Below is a small trained network, with its code and all its weights. Each question gives an input and a class and asks what happens when units are switched off, that is, made to give their printed mean instead of their output.

import numpy as np


def w(rows, s, z=0):
    codes = np.array(rows[::2]) - 128.0
    scale = np.full(codes.shape[1], s)
    scale[-1] = z or s
    return codes * scale


def norm(h):
    return h / np.sqrt((h * h).mean(-1, keepdims=True) + 1e-5)


def f(y):
    return y / 2 * (1 + np.tanh(0.7978845608 * (y + 0.044715 * y**3)))


def log_softmax(a):
    a = a - a.max(-1, keepdims=True)
    return a - np.log(np.exp(a).sum(-1, keepdims=True))


def net(x, mask):
    res = np.array(x, float).reshape(1, 8) / 4 @ E
    u = 0
    for l in range(3):
        y = f(norm(res) @ A[l][:, :-1].T + A[l][:, -1])
        res = res + np.where(mask[u : u + 9], y, B[l][:, -1]) @ B[l][:, :-1]
        u += 9
    return log_softmax(norm(res)[-1] @ U[:, :-1].T + U[:, -1])


A, B = {}, {}
E = w([
[128,127,128,123,126],'x0',
[235,158,215,133,207],'x1',
[130,126,128,126,129],'x2',
[127,129,128,125,127],'x3',
[175,59,50,140,163],'x4',
[129,128,128,126,127],'x5',
[128,129,129,129,129],'x6',
[71,97,207,114,244],'x7',
],0.0011)
A[0] = w([
[103,69,134,83,138,125],'0.n0',
[72,113,147,128,147,112],'0.n1',
[70,155,192,119,93,144],'0.n2',
[171,146,146,142,110,195],'0.n3',
[108,152,60,154,18,55],'0.n4',
[177,180,110,50,129,253],'0.n5',
[153,119,129,106,82,140],'0.n6',
[40,122,164,109,118,172],'0.n7',
[149,253,178,131,58,229],'0.n8',
],0.004,0.00071)
B[0] = w([
[105,100,124,140,109,154],'0.n0',
[136,116,108,99,94,158],'0.n1',
[108,171,133,117,90,189],'0.n2',
[147,141,78,178,110,156],'0.n3',
[127,89,111,63,232,254],'0.n4',
[126,133,131,215,137,174],'0.n5',
[107,149,97,161,164,141],'0.n6',
[136,171,34,132,51,209],'0.n7',
[114,2,200,207,122,252],'0.n8',
],0.003,0.0014)
A[1] = w([
[184,216,253,107,187,65],'1.n0',
[168,183,173,130,150,146],'1.n1',
[152,160,84,198,144,117],'1.n2',
[126,111,142,124,45,2],'1.n3',
[194,85,75,162,127,192],'1.n4',
[168,173,105,116,179,47],'1.n5',
[117,124,129,146,37,32],'1.n6',
[102,61,49,108,124,116],'1.n7',
[15,157,70,57,91,222],'1.n8',
],0.0032,0.00096)
B[1] = w([
[50,14,34,117,90,157],'1.n0',
[116,68,80,136,63,126],'1.n1',
[200,145,148,96,117,133],'1.n2',
[199,91,115,87,197,108],'1.n3',
[132,169,171,131,77,190],'1.n4',
[170,73,72,48,124,111],'1.n5',
[161,129,56,181,152,119],'1.n6',
[36,16,189,139,90,205],'1.n7',
[221,174,251,172,159,249],'1.n8',
],0.0021,0.0019)
A[2] = w([
[171,81,99,181,176,188],'2.n0',
[55,80,157,126,186,97],'2.n1',
[130,123,40,46,187,156],'2.n2',
[83,158,123,135,162,254],'2.n3',
[81,91,93,186,96,210],'2.n4',
[140,136,183,162,178,153],'2.n5',
[104,85,205,151,115,134],'2.n6',
[101,164,105,60,152,176],'2.n7',
[255,197,94,134,133,65],'2.n8',
],0.0042,0.00097)
B[2] = w([
[132,205,171,162,81,207],'2.n0',
[88,158,92,96,102,234],'2.n1',
[208,86,160,224,131,153],'2.n2',
[176,163,128,124,83,156],'2.n3',
[143,166,150,68,179,207],'2.n4',
[151,95,87,110,81,178],'2.n5',
[132,110,35,86,186,251],'2.n6',
[154,117,182,228,70,115],'2.n7',
[3,148,142,51,109,132],'2.n8',
],0.0035,0.002)
U = w([
[62,89,47,55,180,151],'0',
[226,78,154,253,159,205],'1',
[110,255,206,130,39,7],'2',
],0.0092,0.0012)

Each question gives the input, the list of numbers given to net, and the class t.
The units are the neurons (one row each of A and B). Each row of codes is followed by its name. A weight is (code - 128) times the scale printed after its matrix; where a second scale follows, it is the last column's (A, B and U).
mask holds one flag per neuron, layer by layer. A switched-off neuron (its flag False) gives its mean, the last column of its row in B, instead of its output. The means were averaged over made-up inputs and are rounded, as every weight is.
A unit's drop is (log p(t) with every unit on - log p(t) with that unit switched off) / (log p(t) with every unit on - log p(t) with every unit switched off).
The circuit of an input: a set's keep is (log p(t) with only the set's units on - log p(t) with every unit switched off) / (log p(t) with every unit on - log p(t) with every unit switched off). Starting from the 12 units with the biggest drops (on a tie, the unit counted first), units are removed one at a time, each time the one whose removal leaves the highest keep (on an exact tie, the one counted first), for as long as the keep stays at least 0.8.
circuit, biggest first: the units of the circuit, biggest drop first
most important unit: the unit with the biggest drop
top k neurons: the k neurons with the biggest drops, biggest first
k most important neurons of layer l: the k neurons of layer l with the biggest drops, biggest first
drop of u: that unit's drop, to one decimal
input [2,5,4,-8,-7,-4,6,-2], class 1: circuit, biggest first : 0.n8
input [-2,-8,7,6,5,-7,5,-1], class 1: top 2 neurons : 2.n2, 0.n4
input [-3,-3,-1,0,5,8,3,-8], class 1: top 2 neurons : 0.n4, 2.n2
input [-5,5,7,2,-8,-3,-6,7], class 0: circuit, biggest first : 1.n0, 2.n6
input [2,1,7,0,-2,-3,-4,-8], class 1: top 2 neurons : 0.n8, 2.n8
input [0,3,-2,-2,6,4,3,-3], class 2: top 2 neurons : 2.n8, 2.n6
input [0,-5,2,4,2,0,0,-6], class 1: top 2 neurons : 0.n4, 2.n2
input [-7,2,-8,-6,0,3,4,1], class 0: top 2 neurons : 0.n4, 0.n7
input [-2,-8,0,-2,0,6,5,5], class 2: top 2 neurons : 0.n8, 0.n7
input [1,-6,8,-5,0,0,4,6], class 2: 4 most important neurons of layer 0 : 0.n8, 0.n7, 0.n2, 0.n4
input [8,8,-2,4,-7,7,-6,0], class 1: top 4 neurons : 0.n8, 0.n4, 2.n8, 0.n5
input [-4,-3,4,1,0,-8,-8,-8], class 0: top 2 neurons : 1.n7, 0.n4
input [7,-8,-8,-3,-4,6,-5,-8], class 0: top 2 neurons : 0.n4, 1.n7
input [-7,-6,4,0,-2,4,2,7], class 2: 2 most important neurons of layer 0 : 0.n8, 0.n7
input [7,-3,7,8,-1,4,-4,5], class 2: most important unit : 0.n8
input [-2,2,6,-3,-7,-1,3,3], class 0: top 2 neurons : 0.n8, 2.n6
input [4,1,2,4,-5,-2,-6,4], class 0: 2 most important neurons of layer 1 : 1.n4, 1.n0
input [-4,-5,-8,-3,2,-2,8,0], class 1: 3 most important neurons of layer 2 : 2.n2, 2.n7, 2.n8
input [0,-7,-6,-1,0,-2,1,8], class 2: 2 most important neurons of layer 1 : 1.n0, 1.n1
input [5,0,3,-3,-2,-1,-8,-1], class 0: most important unit : 1.n8
input [8,8,6,6,8,7,-7,-2], class 2: 2 most important neurons of layer 2 : 2.n8, 2.n0
input [-2,-3,-2,7,-1,6,5,2], class 2: drop of 0.n7 : 0.1
